(in the rows, 128 means zero)
Each row is followed by its group and then its class within the group.
[151 115 134 115 137  72 132 140 131 118 110 100 166 111 147 141  88 166
  98 130  99]	<99>:Ft
[105 123  87 109 118 150 167 130 115 113 135 113 170 120 172 126  81  60
  99 144 117]	<95>:mc
[110 121  52  82 156 129 188 127 106 125 142 130 131 158 169  99  40  93
  95 160 123]	<97>:sd
[104 117  96  94 120 105 131 130 109 124 122 116 183 118 166 120  48 158
  89 165 117]	<99>:cz
[129 151  78 199 148 124 173 138 105 122 126 119 116 166 136 115  64 114
 106 158 133]	<97>:sd
[123 118  68 143 128  72 170 122  95 126 152 132 123 167 143 105  73 107
 115 153 122]	<97>:sd
[101 138  32 109 130 126 183 127 112  82 126 129 159 114 188 113 121  91
 110 162 124]	<95>:cl
[ 77 121  92 117 128 125 173 135 111  87 128 123 182 110 163  98  93 112
 115 140  96]	<95>:Mm
[110 120 123  95 138 129 141 131 138 130 129 129 187 111 186 116  76 168
 155 163 112]	<99>:cz
[ 90 124 114  94 121 103 151 134 123 128  91 122 178 119 162 119  62 144
  96 172 132]	<99>:Ft
[115 132  96 103 163 128 154 115 130 137 133 158 129 183 176  95  64 129
 117 163 140]	<97>:Fs
[124 126  92 193 144 132 137 126 112 138 147 145 119 184 142 102  70 158
 120 137 107]	<97>:Pn
[ 71 115  38  86 103 142 164  96 113 129 120 131 168 104 176 112  97  99
 116 150 100]	<95>:Mm
[ 92 130 168 112 128 129 126 145 121 117 137 101 165 138 126 114  45 100
  96 148 125]	<99>:cz
[ 95 133 117  95 142 118 158 141  95 127 145  97 175 128 203 128  11  85
  95 155 125]	<99>:cz
[137 117 106 113 124 120 136 137 115 140 122 139 159 149 143 126  43 179
 116 163 118]	<97>:sd
[107 130 103 106 140 117  87 143 123 122 118  82 158 109 171 133  37 104
 113 139 136]	<99>:cz

Each row is followed by its group and then its class within the group.
[ 29 138 101 123 141 144 141 162 135 160  61 142 106 120 131 145 128  53
 221 139 132]	A:mh
[155 121 127 120 128 124 131 118 109 114 158 117 157  83 119 131 158 192
 101 105 142]	Z:jf
[171 134 138 112 116 127 135 119 102 115 120 117 153 132 135 137 123 150
 105 138 129]	K:qh
[204 126 133 111 115 127 131 103 141 111 129 118 145 174 135 138 125 134
  99 143 120]	K:jq
[109 127 106 133 122 136 117 154 137 128  46 132 130 106 126 131 138  56
 164 178 144]	A:jb
[ 84 136 124 121 131 148 117 156 102 161  58  93 116 115 133 123 138 115
 173 144 130]	A:jb
[141 136 124 130 124 123 139 114 162 133 109 104 124 147 111 113 132 134
 129 152 148]	W:tr
[155 118 121 137 127 115 137 121 190 136 122 122 128 173 129 127 126 134
 107 154 139]	W:mj
[144 131 110 132 120 109 122 122 196 129 123 124 122 164 124 114 143 110
 132 130 141]	W:tr
[206 141 160 134 114 125 122 112 140 109 122 134 146 163 124 139 119 126
  94 138 137]	K:zn
[171 121 107 127 123 114 133 108 156 111 135 101 123 113 109 128 141 172
 101 142 158]	W:rt
[ 73 134 129 121 130 159 124 155 108 147  60 125 128 140 136 124 137 108
 181 156 124]	A:jb
[150 125 130 135 128 132 128 110 123 127 180 129 125 129 143 125 134 179
  90 120 116]	Z:fj
[142 116 114 134 135 118 128 118  81 127  92  98 128  61 137 117 147 214
 107 140 153]	Z:Jz
[175 106 134 135 137 111 138 105 161 119 184 123 133 159 147 128 126 198
  84 126  91]	W:mj
[129 129 123 139 126 116 137 115 164 116  97 112 130  94 141 119 114 146
 125 151 186]	W:rt

Each row is followed by its group and then its class within the group.
[135 116 121  83 103  97 101 111 121 123 162 164 128 137 136 105 119 133
 102 133 142]	<46>:gs
[159  76 173 156  84 109 125 123 109 130 128 102 121 126 153 119 151 110
 173 137 154]	<44>:bh
[166 116 101 115  79 184 166 139 148 137  80 167 138 156 108 130 127  73
 139 140 176]	<46>:gs
[150 168  97 171 187 156 112 129 120 126 127 129 151 128 125 137 156  72
 142 139 135]	<45>:Bz
[178 138 124 154 160 125 107 121 124 122 133 144 153 140 143 103 146 104
  90 139 110]	<45>:gt
[153 166 102 154 165 124  89 141 115 148 147 109 142 115 156 123 163 118
  97 143 134]	<45>:gt
[166  85 130 147 149 130 135 129 112 152 107 109 141 140 125 117 136 134
 145 104 144]	<40>:zt
[139 117 134 152 113 110 118 107 114 157 152 117 116 134 147 101 162 102
 133 142 100]	<44>:Cj
[159  94 116 154 152 110 125 160 111 158 104 127 149 150 107 123 134 163
 149  99 139]	<40>:zt
[148 144 108 129 170 141 129 154 121 126 123 133 122 106 129 108 129 105
 145 145 122]	<45>:Bz
[142 142 138 116  85 128 118 135 135 120 143 190 137 156 110 110 125 133
 146 147 143]	<46>:gs
[120 107 124 114  84 134 117  95 118 127 131 135 144 150 124  99 116 135
 112 139 132]	<46>:gs
[183 115 123 158  85 181 159 140 168 111  89 173 126  93 139 145 134  60
 141 161 211]	<46>:gs
[125 171 100 100 151 108  89 101 102 129 184 118 143  95 159 103 161 124
 113 133 114]	<45>:gt
[138 119 114 101 115  81  94 139 115 129 139 185 124 133 113 111 143 166
 121 147 132]	<46>:tl
[166 121 122 101  90 106 108 141 123 142 136 153 135 132 120 109 125 135
 107 163 139]	<46>:tl
[121 179 125 132 155 137 100 132 127 145 141 126 135 105 138 110 159 140
 111 148  72]	<45>:Bz
[141  89 126 155 108 143 157 116 108 115 161 115  96 101 145 106 151  87
 166 134 131]	<44>:Cj
[108  84 123 156 101 125 122 108 121 129 125 110 117 117 143 120 132 143
 150 136  90]	<44>:bh
[120 153 123 105  91 115 121 108 125 124 139 128 112 136 135 139 123 133
  90 153 147]	<46>:gs
[133 148 121 135 148 110 102 125 113 159 120 129 147 142 145  92 150 122
 117 131  92]	<45>:gt
[136  82 136 162 132 115 145 118 136 148 116 108 137 157 117 118 108 141
 147 115 120]	<40>:Ls
[167 104 114 121  81 125 123 128 128 134  91 182 138 149 127 127 128 111
 142 159 173]	<46>:tl
[154  67 157 138 134  93 125 101 103 178 125 120 137 147 129 109 118 119
 101 115  84]	<40>:Ls
[172 139 118 150 142 113  88 131 120 125 130 124 127 126 163 120 162 146
 151 142 100]	<45>:gt
[148 157 117 137 151 113  88 114 114 142 157 131 135 107 147 116 159 114
 127 135 107]	<45>:gt
[ 88  96 131  81  68  76 106 117 101 152 144 158 122 127 130 112 123 151
 132 159 122]	<46>:tl
[134 170 120 141 170 116 101 129 105 150 149 139 133  88 138 128 182 126
 135 160 116]	<45>:Bz
[154  96 123 137 165  89  96 103  91 152 135 107 118 157 150  98  74 143
 128 132  81]	<40>:Ls
[155 145 118 138 159  78 122 120 119 159 129 160 164 120 117 122 145 110
 132 130 133]	<45>:Bz
[127  81 125 147 144 100 115 123  88 153 138 133 139 132 131 106 141 214
 152 118  80]	<40>:zt
[148  68 111 174 144 127 145 121 114 155 121  97 146 176 131 127 134 131
 173 116 120]	<40>:zt
[105 116 142 141 125  71 100  89  95 127 170 121 120 115 132 102 141 150
 120 157  94]	<44>:Cj
[118 198  99 143 163 170 115 136 131 169 144 138 149 119 143 101 163 110
 133 140 113]	<45>:Bz
[145 103 128 118 141  99 128 135 122 136 144 109 128 143 100 152 119 193
 155  92 129]	<40>:zt
[130  96 133 157 152 157 120 141 134 155 101 119 143 139 131 124 194 121
 140 101 115]	<40>:zt
[144 158 116  84 101  99  69 125 109 121 172 158 109 137 133  86 115 164
  91 145 107]	<46>:gs
[144 170 117 144 193 178 104 155 121 149 121 132 173 113 132 137 172 101
 179 152  99]	<45>:Bz
[109 174 109 140 178 127 106 139 107 132 140 118 142 140 134 109 147 121
 162 129 105]	<45>:Bz
[139  83 139 152  98 127 124 122 119 119 123 115 104 120 150 130 155 100
 158 112 110]	<44>:bh
[161 100 147 151 139  90 123 106 114 134 140 119 101 106 156  90 150 123
 131 159  93]	<44>:Cj
[141  89 122 165 115 117 139 117 125 147 127 131 115 114 140 146 147  66
 162 149 136]	<44>:Cj
[141 135 102  92  76 119 126 128 133 122 138 148 122 144 123 104 113 145
 114 142 151]	<46>:gs
[170 122 132  76 114 107 122 148 134 136 130 167 128 131 121 119 145 142
 126 146 144]	<46>:tl
[112 104 134 131 142 104 121 119 109 150 142 115 145 146 117 130  98 109
 149 125  75]	<40>:Ls
[126 111 138 153  90 132 131 138 123 122 139 127 113 120  70 141 152 116
 171 142 152]	<44>:Cj
[151  61 133 113 155  98 167 148 113 155 109 130 151 107 125 122 111 116
 177 103 127]	<40>:zt
[138 125 118  84  69 131 118 135 128 144 133 179 129 152 120 131 137 140
 128 163 170]	<46>:tl
[181  81 153 166 105 149 147 128 133 148  97  96 127 165 142 152 142 110
 140 109 170]	<40>:zt
[ 94 102 139 103 132  84 125 118  69 141 142 107 119 130 123 118 114 166
 128  83 100]	<40>:zt
[141 111 112 132 129 138 107 150 111 138 141 108 130 119 145  96 134 112
 158 113  84]	<45>:gt
[155 107 103 123  98  70 107 149 115 143 174 167 124 155 110 124 154 196
 134 136 171]	<46>:tl
[128  98 151 151 135 109 147 107 124 126 134 129 128 105 130 119 153 120
 164 148 135]	<44>:Cj
[131 113 112 110  92  87 103 119 117 109 124 163 131 136 131 114 110 137
 110 135 133]	<46>:gs
[177  61 149 181 152 152 130 133 138 150  84 129 122 139 146 141 137 128
 145 113 105]	<40>:zt
[139 104 142 106 101  94 113 130 139 148  98 148 121 154 118 134 108 163
 118 155 134]	<46>:tl
[131  95 154 147 128  73 139 143 123 178  94 110 141 136 116 143 135 114
 158 119 109]	<40>:Ls

Each row is followed by its group and then its class within the group.
[124 134 139 139 138 185 135 129 133 107 147 131 134 115 144 168 109 130
  85 171 115]	X:[85]
[135 133 137 144 130 161 125 108 138 112 132 117 130 121 172 147 135 132
 103 160 120]	X:[92]
[119 134 127 126 129 162 133 100 123 107 129 126 128 197 126 148 154 113
 158 127 100]	H:[88]
[130 131 146 139 129 170 134 108 135 112 142 129 144 109 133 169 119 138
  89 159 122]	X:[85]
[121 135 118 131 124 182 124 106 123  98 129 108 144 174 146 139 137 125
 176 131 129]	H:[88]
[117 132 131 142 143 170 145  82 155  90 127 114 120 169 142 136 161 102
 173 146  83]	H:[91]
[136 135 120 140 130 194 137 101 150  80 110 115 124 168 129 196 132 119
  97 174 115]	X:[85]
[130 126 139 126 134 179 125  95 131 101 159 124 153 147 127 161 121 132
 133 147  95]	X:[85]
[126 129 126 131 127 170 126 118 141 109  93 121 134 204 111 146 145 115
 148 131 100]	H:[91]
[119 121 134 144 126 169 132  92 136  97 132 123 130 196 151 178 139 113
 186 146  97]	H:[91]
[129 130 118 111 120 169 126 117 133 134  86 124 133 152 114 151 117 138
  93 143 135]	X:[85]
[124 137 142 124 133 133 120 113 141 111 135 110 119 183 119 138 153 105
 146 121  96]	H:[91]
[116 111 128 135 123 164 131  98 134  99 135 139 139 184 129 133 135 102
 190 120 101]	H:[88]
[119 133 136 141 136 175 136  86 138  91 150 117 130 165 139 146 137 103
 194 153  83]	H:[91]
[135 133 143 151 148 151 138  91 151  96 144 109 126 151 158 136 157  99
 141 153  88]	X:[92]
[141 131 144 137 143 167 137  86 141 110 233 120 138 123 157 166 124 127
 131 176  85]	X:[85]
[118 119 131 150 135 184 135 113 128  96 129 135 131 146 147 143 138 129
 161 140 128]	H:[91]
[113 143 136 141 144 167 135  79 149  97 148 124  91 201 147 128 151  91
 219 150  60]	H:[88]
[114 130 122 157 133 203 127  97 140  89 111 119 136 222 133 149 152 118
 169 119 107]	H:[88]
[129 128 124 131 125 184 120 106 156  94 100 134 128 190 149 116 153 124
 161 117 120]	H:[91]
[124 133 117 115 121 204 115  93 145  90  89 121 129 222 129 134 171 117
 171 106 105]	H:[88]
[124 133 141 139 133 175 130  85 131 102 155 117 142 142 135 183 114 114
 101 178  92]	X:[85]
[121 123 135 143 135 186 133  91 132  93 117 125 126 214 132 146 146  93
 197 125  81]	H:[88]
[138 133 137 117 130 152 132  99 135 102 129 119 131 198 123 120 153 114
 175 117 102]	H:[91]
[120 138 132 124 129 196 123  75 148  74 118 102 134 218 131 153 158 111
 168 131  86]	H:[91]
[136 143 127 127 133 168 137  91 123  99 151 115 142 153 127 164 130 130
 116 154  92]	X:[85]
[128 126 125 113 112 187 120 127 132  91  78 117 141 187 117 130 164 138
 132 121 131]	H:[88]
[118 128 127 151 135 172 138  88 140  98 139 134 135 171 155 135 133 113
 179 142 102]	H:[88]
[135 130 133 121 120 184 132 124 142 102 111 119 130 144 116 178 122 139
  89 145  62]	X:[85]
[128 138 137 138 128 191 133  86 150  87 146 119 140 173 126 179 127 129
 122 163  80]	X:[85]
[134 136 134 132 102 203 131  98 157  87 118 106 121 163 130 170 136 117
 103 147  98]	X:[92]
